Here is a tiny trained network, its code and every weight. The questions are about switching its units off for an input and a class, where a switched-off unit gives its printed mean instead of its output.

import numpy as np


def w(rows, s, z=0):
    codes = np.array(rows[::2]) - 128.0
    scale = np.full(codes.shape[1], s)
    scale[-1] = z or s
    return codes * scale


def norm(h):
    return h / np.sqrt((h * h).mean(-1, keepdims=True) + 1e-5)


def f(y):
    return y / 2 * (1 + np.tanh(0.7978845608 * (y + 0.044715 * y**3)))


def log_softmax(a):
    a = a - a.max(-1, keepdims=True)
    return a - np.log(np.exp(a).sum(-1, keepdims=True))


def net(x, mask):
    res = np.array(x, float).reshape(1, 4) / 4 @ E
    u = 0
    for l in range(2):
        y = f(norm(res) @ A[l][:, :-1].T + A[l][:, -1])
        res = res + np.where(mask[u : u + 6], y, B[l][:, -1]) @ B[l][:, :-1]
        u += 6
    return log_softmax(norm(res)[-1] @ U[:, :-1].T + U[:, -1])


A, B = {}, {}
E = w([
[5,220,11,117],'x0',
[129,130,127,129],'x1',
[150,62,36,221],'x2',
[73,3,93,50],'x3',
],0.0049)
A[0] = w([
[212,2,105,219,188],'0.n1',
[46,120,111,155,196],'0.n2',
[151,113,70,112,4],'0.n3',
[218,98,94,141,46],'0.n4',
[149,66,31,242,1],'0.n5',
[220,121,243,116,121],'0.n6',
],0.006,0.0042)
B[0] = w([
[13,132,99,255,254],'0.n1',
[40,229,95,188,186],'0.n2',
[193,253,195,71,97],'0.n3',
[150,83,239,34,121],'0.n4',
[116,19,124,206,153],'0.n5',
[87,159,80,166,214],'0.n6',
],0.0045,0.0043)
A[1] = w([
[105,222,175,238,176],'1.n1',
[193,56,224,165,254],'1.n2',
[112,183,238,2,74],'1.n3',
[32,45,132,109,75],'1.n4',
[95,38,70,50,145],'1.n5',
[93,121,83,183,223],'1.n6',
],0.0099,0.0026)
B[1] = w([
[194,44,138,49,253],'1.n1',
[50,224,50,74,212],'1.n2',
[87,24,128,251,198],'1.n3',
[211,149,171,64,194],'1.n4',
[228,106,148,142,184],'1.n5',
[94,149,213,116,221],'1.n6',
],0.011,0.0073)
U = w([
[104,125,158,95,248],'0',
[49,72,163,204,141],'1',
[239,121,128,63,128],'2',
[14,218,84,42,103],'3',
[150,133,153,125,90],'4',
[204,248,54,235,62],'5',
[163,247,102,204,48],'6',
],0.013,0.012)

Each question gives the input, the list of numbers given to net, and the class t.
The units are the neurons (one row each of A and B). Each row of codes is followed by its name. A weight is (code - 128) times the scale printed after its matrix; where a second scale follows, it is the last column's (A, B and U).
mask holds one flag per neuron, layer by layer. A switched-off neuron (its flag False) gives its mean, the last column of its row in B, instead of its output. The means were averaged over made-up inputs and are rounded, as every weight is.
A unit's drop is (log p(t) with every unit on - log p(t) with that unit switched off) / (log p(t) with every unit on - log p(t) with every unit switched off).
The circuit of an input: a set's keep is (log p(t) with only the set's units on - log p(t) with every unit switched off) / (log p(t) with every unit on - log p(t) with every unit switched off). Starting from all 12 units, units are removed one at a time, each time the one whose removal leaves the highest keep (on an exact tie, the one counted first), for as long as the keep stays at least 0.8.
units of the circuit, in order: the units of the circuit, biggest drop first
most important unit: the unit with the biggest drop
top k neurons: the k neurons with the biggest drops, biggest first
top k neurons in layer l: the k neurons of layer l with the biggest drops, biggest first
input [-2,-4,-7,-4], class 1: top neuron in layer 1 -> (1.n3)
input [-1,0,-4,1], class 1: top 2 neurons -> (0.n1 1.n3)
input [-3,2,-4,-4], class 1: top 3 neurons -> (1.n3 0.n1 1.n4)
input [5,-4,4,8], class 2: units of the circuit, in order -> (1.n5 1.n4)
input [3,-3,-4,-3], class 1: units of the circuit, in order -> (0.n1 1.n3 1.n4)
input [6,-8,-4,-4], class 0: top 3 neurons -> (1.n2 1.n1 0.n6)
input [3,4,-5,5], class 1: top 4 neurons -> (1.n3 0.n1 1.n1 0.n5)
input [-6,-4,5,-3], class 3: top 3 neurons -> (1.n2 1.n3 1.n5)
input [-6,-2,-5,-5], class 3: top 2 neurons -> (1.n2 0.n2)
input [-7,-3,6,1], class 3: top 2 neurons in layer 0 -> (0.n4 0.n2)
input [-4,-7,2,8], class 2: units of the circuit, in order -> (1.n5 1.n3)
input [-8,-3,7,4], class 3: top 2 neurons -> (1.n2 1.n3)
input [6,-3,-3,8], class 2: top 4 neurons -> (1.n5 1.n2 0.n1 1.n4)
input [4,1,3,4], class 2: units of the circuit, in order -> (1.n5)
input [1,5,5,8], class 2: top 2 neurons in layer 1 -> (1.n4 1.n5)
input [-1,2,-5,8], class 2: top 2 neurons in layer 1 -> (1.n5 1.n4)
input [-5,2,2,-3], class 3: top 3 neurons in layer 1 -> (1.n2 1.n5 1.n3)
input [4,-2,3,5], class 2: top 4 neurons -> (1.n5 1.n4 1.n2 1.n3)
input [-5,-2,7,0], class 1: top 2 neurons -> (0.n1 0.n5)
input [2,-3,6,-6], class 1: most important unit -> 1.n4
input [5,-3,-1,-6], class 2: top 2 neurons -> (1.n1 1.n2)
